What each symbol does to the points:
j259: vo>j158, ru>j503, di>j565, zo>j521
j622: vo>j528, ru>j993, di>j889, zo>j969
j750: vo>j283, ru>j747, di>j141, zo>j957
j993: vo>j889, ru>j762, di>j168, zo>j755
j134: vo>j595, ru>j451, di>j467, zo>j468
j742: vo>j108, ru>j750, di>j283, zo>j260
j108: vo>j182, ru>j283, di>j550, zo>j742
j509: vo>j714, ru>j470, di>j517, zo>j472
j333: vo>j187, ru>j423, di>j852, zo>j141
j852: vo>j228, ru>j343, di>j536, zo>j423
j829: vo>j165, ru>j995, di>j981, zo>j500
j301: vo>j67, ru>j665, di>j55, zo>j346
j536: vo>j562, ru>j422, di>j365, zo>j343
j20: vo>j984, ru>j631, di>j472, zo>j585
j334: vo>j712, ru>j509, di>j714, zo>j984
j695: vo>j771, ru>j585, di>j20, zo>j523
j704: vo>j866, ru>j259, di>j158, zo>j256
j149: vo>j556, ru>j526, di>j792, zo>j258
j892: vo>j343, ru>j244, di>j686, zo>j415
j755: vo>j993, ru>j972, di>j762, zo>j65
j926: vo>j498, ru>j442, di>j818, zo>j517
j420: vo>j309, ru>j900, di>j767, zo>j510
j499: vo>j470, ru>j498, di>j774, zo>j72
j133: vo>j386, ru>j346, di>j301, zo>j792
j449: vo>j961, ru>j984, di>j334, zo>j771
j771: vo>j449, ru>j20, di>j984, zo>j695
j472: vo>j509, ru>j499, di>j470, zo>j631
j296: vo>j423, ru>j415, di>j892, zo>j494
j779: vo>j523, ru>j449, di>j961, zo>j86
j254: vo>j789, ru>j454, di>j510, zo>j390
j260: vo>j742, ru>j957, di>j750, zo>j168
j309: vo>j239, ru>j767, di>j143, zo>j420
j900: vo>j767, ru>j266, di>j642, zo>j955
j577: vo>j910, ru>j523, di>j695, zo>j655
j283: vo>j550, ru>j141, di>j333, zo>j750
j397: vo>j521, ru>j605, di>j821, zo>j866
j368: vo>j362, ru>j752, di>j657, zo>j374
j856: vo>j956, ru>j308, di>j969, zo>j595
j308: vo>j969, ru>j65, di>j755, zo>j467
j506: vo>j206, ru>j704, di>j866, zo>j981
j467: vo>j308, ru>j528, di>j65, zo>j451
j889: vo>j242, ru>j168, di>j260, zo>j993
j158: vo>j605, ru>j565, di>j655, zo>j259
j67: vo>j70, ru>j55, di>j753, zo>j301
j386: vo>j871, ru>j301, di>j67, zo>j133
j623: vo>j788, ru>j165, di>j321, zo>j642
j716: vo>j256, ru>j397, di>j521, zo>j206
j130: vo>j752, ru>j678, di>j612, zo>j909
j494: vo>j296, ru>j228, di>j415, zo>j187
j451: vo>j467, ru>j622, di>j528, zo>j956
j468: vo>j134, ru>j956, di>j451, zo>j612
j556: vo>j554, ru>j792, di>j133, zo>j149
j678: vo>j612, ru>j595, di>j856, zo>j941
j823: vo>j526, ru>j386, di>j871, zo>j554
j187: vo>j494, ru>j852, di>j228, zo>j333
j554: vo>j823, ru>j133, di>j386, zo>j556
j984: vo>j334, ru>j472, di>j509, zo>j20
j714: vo>j72, ru>j517, di>j926, zo>j509
j562: vo>j244, ru>j365, di>j390, zo>j536
j972: vo>j762, ru>j742, di>j108, zo>j242
j500: vo>j829, ru>j203, di>j995, zo>j788
j528: vo>j65, ru>j889, di>j242, zo>j622
j565: vo>j655, ru>j86, di>j779, zo>j503
j866: vo>j397, ru>j158, di>j605, zo>j704
j585: vo>j20, ru>j712, di>j631, zo>j961
j821: vo>j503, ru>j577, di>j910, zo>j605
j470: vo>j517, ru>j774, di>j299, zo>j499
j165: vo>j321, ru>j981, di>j506, zo>j829
j774: vo>j299, ru>j258, di>j149, zo>j498
j642: vo>j623, ru>j829, di>j165, zo>j266
j390: vo>j254, ru>j268, di>j454, zo>j365
j242: vo>j972, ru>j260, di>j742, zo>j889
j228: vo>j415, ru>j536, di>j562, zo>j852
j72: vo>j499, ru>j926, di>j498, zo>j714
j612: vo>j468, ru>j856, di>j956, zo>j678
j510: vo>j420, ru>j955, di>j900, zo>j454
j526: vo>j792, ru>j871, di>j302, zo>j823
j910: vo>j86, ru>j695, di>j771, zo>j577
j603: vo>j665, ru>j132, di>j488, zo>j70
j300: vo>j747, ru>j187, di>j494, zo>j550
j686: vo>j422, ru>j254, di>j789, zo>j244
j442: vo>j818, ru>j556, di>j554, zo>j299
j365: vo>j390, ru>j94, di>j268, zo>j422
j143: vo>j715, ru>j623, di>j788, zo>j767
j995: vo>j981, ru>j716, di>j256, zo>j203
j871: vo>j302, ru>j67, di>j70, zo>j386
j488: vo>j374, ru>j909, di>j130, zo>j132
j206: vo>j716, ru>j866, di>j397, zo>j506
j374: vo>j368, ru>j130, di>j752, zo>j488
j956: vo>j451, ru>j969, di>j622, zo>j856
j753: vo>j132, ru>j368, di>j362, zo>j55
j955: vo>j900, ru>j715, di>j266, zo>j239
j521: vo>j259, ru>j821, di>j503, zo>j397
j747: vo>j141, ru>j494, di>j296, zo>j300
j969: vo>j622, ru>j755, di>j993, zo>j308
j631: vo>j472, ru>j72, di>j499, zo>j712
j961: vo>j585, ru>j334, di>j712, zo>j449
j517: vo>j926, ru>j299, di>j442, zo>j470
j203: vo>j995, ru>j206, di>j716, zo>j321
j256: vo>j704, ru>j521, di>j259, zo>j716
j752: vo>j657, ru>j612, di>j468, zo>j130
j422: vo>j365, ru>j789, di>j94, zo>j686
j712: vo>j631, ru>j714, di>j72, zo>j334
j132: vo>j488, ru>j362, di>j909, zo>j753
j268: vo>j454, ru>j309, di>j239, zo>j94
j244: vo>j686, ru>j390, di>j254, zo>j562
j605: vo>j821, ru>j655, di>j577, zo>j158
j266: vo>j642, ru>j500, di>j829, zo>j715
j86: vo>j779, ru>j771, di>j449, zo>j910
j299: vo>j442, ru>j149, di>j556, zo>j774
j503: vo>j565, ru>j910, di>j86, zo>j821
j981: vo>j506, ru>j256, di>j704, zo>j995
j941: vo>j678, ru>j134, di>j595, zo>j657
j789: vo>j94, ru>j510, di>j420, zo>j254
j182: vo>j957, ru>j550, di>j300, zo>j108
j302: vo>j346, ru>j70, di>j603, zo>j871
j715: vo>j266, ru>j788, di>j500, zo>j143
j655: vo>j577, ru>j779, di>j523, zo>j565
j665: vo>j55, ru>j488, di>j374, zo>j603
j423: vo>j852, ru>j892, di>j343, zo>j296
j94: vo>j268, ru>j420, di>j309, zo>j789
j415: vo>j892, ru>j562, di>j244, zo>j228
j788: vo>j500, ru>j321, di>j203, zo>j623
j321: vo>j203, ru>j506, di>j206, zo>j165
j343: vo>j536, ru>j686, di>j422, zo>j892
j550: vo>j300, ru>j333, di>j187, zo>j283
j818: vo>j258, ru>j554, di>j823, zo>j442
j65: vo>j755, ru>j242, di>j972, zo>j528
j239: vo>j955, ru>j143, di>j715, zo>j309
j258: vo>j149, ru>j823, di>j526, zo>j818
j762: vo>j168, ru>j108, di>j182, zo>j972
j362: vo>j909, ru>j657, di>j941, zo>j368
j454: vo>j510, ru>j239, di>j955, zo>j268
j767: vo>j143, ru>j642, di>j623, zo>j900
j792: vo>j133, ru>j302, di>j346, zo>j526
j498: vo>j774, ru>j818, di>j258, zo>j926
j55: vo>j753, ru>j374, di>j368, zo>j665
j957: vo>j750, ru>j300, di>j747, zo>j182
j523: vo>j695, ru>j961, di>j585, zo>j779
j141: vo>j333, ru>j296, di>j423, zo>j747
j909: vo>j130, ru>j941, di>j678, zo>j362
j595: vo>j856, ru>j467, di>j308, zo>j134
j70: vo>j603, ru>j753, di>j132, zo>j67
j657: vo>j941, ru>j468, di>j134, zo>j752
j346: vo>j301, ru>j603, di>j665, zo>j302
j168: vo>j260, ru>j182, di>j957, zo>j762

The rows follow the links: the fewer symbols apart two points are, the more alike their rows tend to be.

Each row is also shifted at random along 4 hidden directions that mean nothing.

The rows of 90 points, shuffled:
Each row stands for one point.
row 1:    9   -70    88    60    36    69  -186   -28   -96    -1   -29    90   -57   -70   -79    88    50    -9   223   -16   -36    -7  -155  -209    15    -5    18   -57   129   101
row 2: -199  -119    25   -13    38    81   -10    94   -23    -5   101   117    77  -100   -17    87    72    68   130     2    10  -149   -59     6   113    17    15    31   -91    75
row 3:   63   -60     3    12   116    12    21   136    16    47    53    91    93    56     8    39    91   -27   245    94   153   -56  -156   -99    28   -77   -18   -47   -66   -72
row 4: -167    -3  -152  -140    28    37   -24   -62    23    -9    16   -80  -160   141   -18   -60   -55   125    47   112    49    -2    35   -39   -40     9     0   -20   -81    64
row 5:  -71    73    70    90   -11   -40   -70   -62    72    46    79    29   -17  -170  -117     0    15   -69    37    49  -149     8    34    27   -21   -65    21    79    30    92
row 6:   -3   -87    12  -157   -33    58  -156  -142  -114   -93    49    13  -219    74    61  -150  -135    87    64    44    16    32    55   -35    -2    -5   -65   -61   -55    54
row 7:  135   -17    87   169    12    67   -64   -61    15   -15  -135     5   -34  -161  -122    81    57   -25    36   -52  -128    20   -66   -99    12    -1    25    12    96    78
row 8:  -84   -13   -15   -96   105    34   169     5   -22    18   127    11    82  -127   -39    89   -56  -101   -28    -1    10     3   -27    64   -48  -138    -9  -106   -58    -4
row 9:   65   -29  -152  -262    91    30   -81     7  -132   -34    -2   -43   -16    75    27    72   -41    90   140    14   100   -16  -134  -124     6    -6   -39  -129   146    48
row 10:  -96    42    38    28    61   -73    -8  -132    35    34    90    40   -70   -55   -57   -44   -67   -92    26    79   -89    57     7    20   -94  -177    10   -21   -70    69
row 11:   99    71    55   -13   -14   -32   -56    -3    86    57    98   -21    23  -144   -69   -67     0   -17    69    90   -64    14    65    69   -19   -86    -6    62    36    36
row 12:   83    16  -116   -28    89  -194    -8    13   -64    43   -71   -29    98   256   164    34    27    60   -20   -22    68   -26   -99   -71   -44   -18    22   -26    79   -44
row 13: -112   -22   -51   -18    93   -94    85  -114   -22    21    47   -10    -9    92    69   -24   -87    -4   -87    19   -34    26    -3    77   -76  -151     8   -52  -161    22
row 14:  -11   -54    68     9    57   110   -54    -9   -85   -21   -13    49    -9  -108   -74   140    14   -61   108   -67    -6    -8  -118  -145    18    -7     5   -77    68    44
row 15: -144     9   -46   -10   -21    75    31  -113    34   -48   -34   -75  -179    16   -51   -68   -86    41  -114    12   -49    62   121    46   -40    -1     9    -2  -116    61
row 16:   79   -36    45   -17    69    81    52     6   -75    -1     7    38    49  -106   -26   120   -22  -115    59   -48    33    23  -110   -83    -8   -64   -16  -112    65   -18
row 17:    8   -23    40    61   -52    35   -93  -154   -35   -39   -83     8  -228    79     2   -83   -94    -2   -29    18   -27   106    51   -63   -62     0   -12   -42   -48     5
row 18:  176    37     1   -41   112   -54   129   -29    27    61    22   -35    56   -47    12    49   -26  -106    19    26    20    63   -78    24   -86  -199    -5  -111   -29   -37
row 19:  126   -25   -67  -108    62    27  -173   -54  -118   -17   -88   -30  -111    93    19    67    -3    40   214    30    76    53  -156  -251   -26     7   -28  -127   171    46
row 20:   -3    14   -63   -20   102   -26   -14   -35  -100     3   -61   -29    12    82   -10   130   -26   -50    51   -33    46    54  -151  -176   -69   -55    -3  -112   134    20
row 21:  166    30    17    48   -26   153   -15   -98    10   -66  -192  -136  -173  -139  -115    49   -28    -3  -128   -85  -132    86    43   -21   -32    33     8   -43   100    79
row 22:  -96   -93   131   180    30    60   -31    47   -22    12    -2   162    56   -42   -43    90    72   -93   142   -18     5   -43  -120  -132    59    15    15    -5   -41   -16
row 23:  -76   -13   -39    48   108    84   277    35    57     7   -33   -65   114  -164  -112   195    23   -81  -130   -66   -37   -20   -52    80   -14   -94    37   -83   -54    15
row 24:   86     5   102   -40    28   -24   -41    56    30    49   152    95    35   -40   -19   -51    -2  -105   224   123    93    37   -43   -49    -3   -63   -29    -5     1   -80
row 25:   90    34   142   -85   -53   -16  -139     4   -24    29   180   115    -5  -100   -17  -106   -35   -94   223   103    38    42    12   -32    10   -17   -54    19    68   -38
row 26: -218    50  -114    35    31  -149    62   -10   -47    27   -19   -14    94   135    47    87    14   -28  -157   -46   -21     2   -29   -13   -62    14    10    -8    51   -17
row 27:  -69     7    71     6   -26    49  -121   -60    15   -19    71    27   -41  -198  -123    16    -4    36    74    29  -142   -41    18    17    43   -22    19    62    51   159
row 28: -112   -26    71   -62    49    70    65   -39   -78     4   120    42    47  -143   -48   105   -62  -158     1   -27    -4    34   -36   -12   -14   -71   -18  -108    -7   -12
row 29:  -36    28   -51  -117   106   -37   211   -32    52    30   132   -52    73  -127   -39    15   -61   -79  -108    30   -32    21    31   173   -47  -166   -19   -60   -94     3
row 30:  111    33    70    14    13   -24   -33  -137    24    14    -2   -24  -100   -82   -45   -49   -74   -67    -4    44  -110    88    20    19   -84  -124   -20   -14    -8    57
row 31:   22   -54   -43  -173   -39    53   -34  -124   -54   -87    40   -45  -170    37    67  -121  -130   110   -40    39    -5     2   105    93   -25   -41   -34   -59  -118    50
row 32:  -27    51   -55     1   -59   -58   -16   -12   -98    11   -72   -40    22   112    51    57    -9   -41  -107  -102    16    67   -23   -61   -42   100    -7   -16   153   -39
row 33:   11     5    -9   -20    55   -62   109   -97   -96    16     5   -35    50     1    64    81   -71  -101  -154   -75   -29    57   -31    30   -66   -91    -4   -94    21   -38
row 34:   86   -29    23  -184    94   -16    22   -10   -80    10   134    45    46   -18    20    15   -59   -58   160    55    92    26   -76   -20   -18  -129   -35  -106     5   -12
row 35:  -61   -76   108   117   -32    82   -33    40   -12   -41   -13    78    63  -160   -44    62    76    34   -11   -84   -97  -111    -4    48    99    51    30    69   -17    84
row 36:  192    15   -35   -58    23    -9    90   -67  -113   -29   -99   -80    36    -7    64    96   -82   -72  -142  -112    -7    71   -48   -10   -40   -40     2  -132   101   -52
row 37:  182   -23   117    23   -13   -60   -60  -166  -137   -27   -53    26   -55    70    94   -42   -85  -106   -85  -100   -35   101   -48   -24   -94   -99   -26   -83    33   -56
row 38:  164   -50   -14  -197   -90   -25   -46   -21  -173   -85   -23   -33    29    79   185   -29   -81    91  -138  -123    21   -51    48   111    36    62   -14   -23    52   -22
row 39:   20    66  -146   -53    -9   -17    39     7    -7    -2  -102  -117     9   104     0    49   -23    31  -124   -45    34    60     4   -38   -39    97    -1   -32   134   -20
row 40:   62    22   -23   103    47    51   -86   -93   -18     8  -178   -46  -133    23   -99    79    -1   -47    59   -32   -57    95  -114  -217   -68    -7    17   -78   145    46
row 41:  -72    78    27    85     6   -69     8   -33   127    65    92     7    30  -164  -119   -19    28   -50    19    93  -120    12    54    61   -43   -97    25    81     3    88
row 42:  -16   -41    68    87    15  -113   -62  -169  -107    10     9    72   -63   106    64   -24   -88  -119   -40   -32   -47   104   -64   -67   -92  -135   -12   -73   -33   -30
row 43:  -72   -40    47   106    62    70   -58   -12   -49     8   -42    82    -1   -83  -116   146    43   -48   141   -24   -54    -8  -146  -162    -4   -33     8   -60    82    90
row 44:   99   -36   -80  -203   134    30   123    73   -60   -29    68   -26    90   -66     3    84   -26    -5   102    26   116   -41   -97    33    -8  -121    -6  -119   -18     0
row 45: -236   -23    26   -68     4   -15    34  -100  -172   -23   116    55    31   -50    11    87  -128  -115  -118   -96   -44    40   -27    -3   -36   -16   -18  -115    34    18
row 46:   21    63  -216    78   152   -68   146   -23   172    52  -169  -155   -86   256   -36    -4    53    86   -10    85    57    62   -69   -67   -99   -66    63   -37   -64    -5
row 47:   17    47   115   146   -22    -6  -118   -88    50    39   -17    43   -40  -174  -132    15    46   -53    41    -6  -169    11     0   -30   -12   -42    21    68    96    90
row 48:   65    69  -255  -183    61   -91   208    77     5    -5   -56  -198   139   128    97    81    16   145  -210   -24    71   -57    21   128   -26    -9     7   -22    36    -7
row 49: -121    28   -88     3   -23    67     5   -58    28   -15   -68   -95  -156    79   -89   -20   -50    24   -77    -1    -6    76    56   -59   -53    83    13   -28    17    -1
row 50:  -44  -101   115   196    47    38   -33    59     8    31    -7   148    58   -26   -47    77    95  -122   153     2    34   -15  -143  -150    35   -27    10   -28   -47   -45
row 51:  190     7   201   -11   -76    20   -97  -157   -84   -18    54    41   -97  -151   -15   -48  -122  -163   -14   -59   -86   118    40    -5   -66   -81   -41   -76    57   -22
row 52:  102    -8   -84  -193    11   105   -19   -25  -135   -81   -62  -101   -60   -60   -17    91   -77    47    10   -66    17    16   -38   -68     8    44   -24  -107   147    48
row 53:  115   -74     6   -23    13    12  -114    85   -17   -29     3    61    77   -29    22    32   100   122   147    18    15  -148   -75    -8    94    33    41    70    11    78
row 54:  156     5    45    34    34    17  -150   -36    17     0   -63    10   -45  -107   -74    15    67    36   150    16   -87   -27   -65   -68    12   -32    34    46    98   108
row 55:  113    60   -78   -58   -47    17   -33   -22   -60   -20  -137  -113   -64   111    34    17   -14    20   -54   -42    54    85   -14  -114   -47   128   -20   -40   182   -59
row 56:  147   -46    76   106   -62   -77    -5   -72  -123   -29  -114    27    28   103   142     8   -19   -27  -184  -168   -49    21    -2     5   -25    11     1   -28    20   -64
row 57:  190    -6   -46    -8    83    41   -46    11    46     2   -89   -58     0   -94   -72    42    67   104   115    28   -65   -48   -65   -10    24   -57    32    30    48   139
row 58:  184   -12    43     3    10   -42    -9  -135   -54   -19   -82   -16   -98    89    98   -64   -91   -19   -83   -28   -35    73    -1     1   -73  -123   -13   -62   -67   -22
row 59: -149   -29  -115  -149   134  -140    63   -47   -90    38   125    -5    79   120    80    51   -80    -5    -3    39    47   -29   -75    17   -60  -145   -15   -99   -58    10
row 60:  -66    37  -196   -20   199   -58    17   -54   122    54   -37   -74   -67   100   -76    11    43   121   153   149   -14   -18  -105   -67   -70  -153    42   -34   -53   160
row 61:   90    29   -52    40   118   -63   -92  -126    68    25   -50   -19  -127    81   -31   -35     1    22   158   128   -39    69  -106  -116   -81  -143    12   -34    -9    94
row 62:   47    45    42    21    60   -31   172   -91    68    18    38   -37    48  -144   -67    31   -72  -126  -148     1   -87    79    26   130   -86  -191     7   -43   -64   -12
row 63:  -49   -10    17  -140   -30    -6    62  -120  -133   -54    79     2    -6   -54    67    28  -140   -56  -171   -78   -53    40    58   108   -30   -71   -29   -82   -26     8
row 64:  -89   -53   141   157   -40   -45  -164  -209   -82   -16   -18   112  -174    88    26   -59  -100  -123   -17   -16   -90   119   -29  -122   -91   -70    -9   -62   -50    -1
row 65:  -65    20   -89  -174   -41    42  -173   -29  -104   -42     6   -28  -156   145    32   -50   -59    90   137    37   114    48    -4  -155   -19   136   -56   -45   132    20
row 66:  -96    -1  -131  -104    57    99   -25   -46    -8   -61   -16   -85  -101   -80   -84    60   -31   107    13    22   -47     7     0   -28   -20    -7    14   -42    40   127
row 67:   31   -49   -31  -105    63   127    77    36   -57   -51    12   -17    52  -149   -57   141    10    -3    31   -57    24   -31   -73     0    36   -24    -7   -96    26    41
row 68:   -6   -12   -60  -172     4    64    41   -40  -148   -51    -7   -65    20   -61     2    91   -77    -3   -98   -96    10    17   -35     9   -10    21   -18  -124   115    21
row 69: -374    31   -90    65    85    34   -40   -80   -28     9     0    10   -93   -28  -148   133   -26   -50    35     8   -67    21   -72  -151   -72   -16    25   -67    68   119
row 70:   91   -65    -6   -17   -13   -64     2   -13   -83   -48   -54     8    30   138   156   -44   -30    81  -123   -73    23   -43     2    80     6     3    -7   -22   -96   -25
row 71:   87    21   118    32   -70    13  -159   -69    16    -6    39    40   -67  -200   -82   -29    -4   -12    99    19  -139    11    41     6     6   -19    -3    77    90   107
row 72:  347    60     2   190   128  -121   -20  -145   112    70  -187   -75  -105    90   -35   -21    44   -40    97    74   -65   117  -106  -122  -143  -211    48   -43    29    30
row 73:  161    75    32   -42    31   -67   -18    13    88    65    82    -8    33  -100   -28   -79    12   -45   116   125   -19    20    14    63    -8  -110     2    48    14    -2
row 74:   52    45   -93    15    22    46    68   -70    91   -22  -137  -132  -149    84   -25   -52   -32    51   -92    32    -4    69    39    15   -54   -13    13   -35   -70    12
row 75:   22    -2    10  -213    23   100   125   135    33    12   198    12    84  -153    -8   -10   -27   -20    83    96   101   -50    63   137    54   -38   -38   -17   -89   -47
row 76: -212   -28   -65    59   129    15   -41   -11    29    21    52    42    22   -75  -130   117    57    43   149    39   -66   -96  -133   -81     2   -81    45     9     8   135
row 77:   32   104  -104   141     9    46   150   -40   130    29  -220  -176  -112    69  -102    32     8   -15  -220   -43   -36   130    49   -17   -83    59    16   -22    50   -52
row 78:  170    35   -70   -20    71    49   -46   -75    49   -29  -145  -133  -147    -9   -85    19     3    64    32    23   -72    54   -47   -49   -51   -54    15   -39    56    92
row 79:  -16   -58   -25   -76    -9  -119  -106   -41  -173   -20    33    74    49   211   188   -20   -42    72   -13   -50    51   -52   -58   -27    10     1   -12   -13     6    -8
row 80:  168    39    89   -29     8   -81  -123    23    23    62   107    73     4   -15    -1   -98    18   -77   270   141    39    40   -51   -76   -31   -77   -44    17    78   -17
row 81: -111   -48    64   -98   -44    35  -113   -96  -229   -34    68    61   -32   -55    35    72  -125  -114   -17  -107     1    65   -46  -116   -29    41   -41  -127   149    -4
row 82: -133    87  -161    13    49  -104    35     7   -23    47   -60   -72    46   171    22    78    13     0   -76   -21    33    29   -44   -96   -67    50    -5   -41   100   -22
row 83: -111   -51    38    12    50   142     2    -2   -37   -31    -3    27     3  -189  -129   154     4   -47    31   -61   -56   -35   -65   -54     5    -4    14   -67    58    85
row 84:  454    55   -52   -79    96   -11    51   -85    83     1  -133  -163   -72   -16    21   -75   -24    63    13    68   -24    55    -6    65   -72  -179    16   -38   -12    45
row 85:   73   -66    29   130    82    56    56   104    59    11   -61    60   105   -32   -31    82   115    -3    98   -16    25   -93  -111   -35    49   -41    21    -1   -75     3
row 86:  135    23    -8   -78    80    17   163   131   113    56   101   -24   111   -81    -9   -15    33   -41    91   100   104    -7    -6    66     1  -106   -26   -17   -83   -67
row 87:   75    90  -179   -69    39    -3    33    29    20     3  -129  -153   -48   142    19    10    -6    55   -40     1    78    73   -16   -72   -26    73    21   -25   111   -19
row 88:  150    -2    21    57   -48  -104   -64   -54  -143     7  -117     9    49   144   124    20   -28   -34  -113  -120    -8    41   -32   -45   -39    39     1   -31   102   -69
row 89:  173    43    23    72   123  -153   -33  -117    47    86   -13    16   -32    76     3   -36    -7   -97   161   105   -21    86  -106   -88  -141  -236     2   -65   -23   -14
row 90:  -85    -3    20   -41   -19    70  -139  -145   -32   -42    28    -3  -166   -66   -83   -31   -78    41    73    66   -95    30    32   -38   -35   -33     1   -27    19   155

Some points, each with its row:
j526 row 8
j362 row 41
j308 row 85
j503 row 6
j909 row 11
j866 row 77
j470 row 60
j823 row 34
j517 row 90
j695 row 59
j133 row 44
j346 row 14
j910 row 13
j67 row 43
j467 row 22
j995 row 48
j258 row 51
j577 row 58
j130 row 73
j565 row 31
j554 row 18
j821 row 17
j779 row 37
j70 row 1
j299 row 30
j585 row 81
j86 row 42
j856 row 3
j72 row 21
j871 row 23

Row, symbols taken left to right, then the row they reach:
row 28 di ru di: row 47
row 16 di vo ru: row 54
row 71 vo di: row 25
row 83 vo ru zo: row 7
row 33 di vo vo: row 52
row 27 di vo vo: row 80
row 5 di di ru: row 50
row 84 di vo: row 29

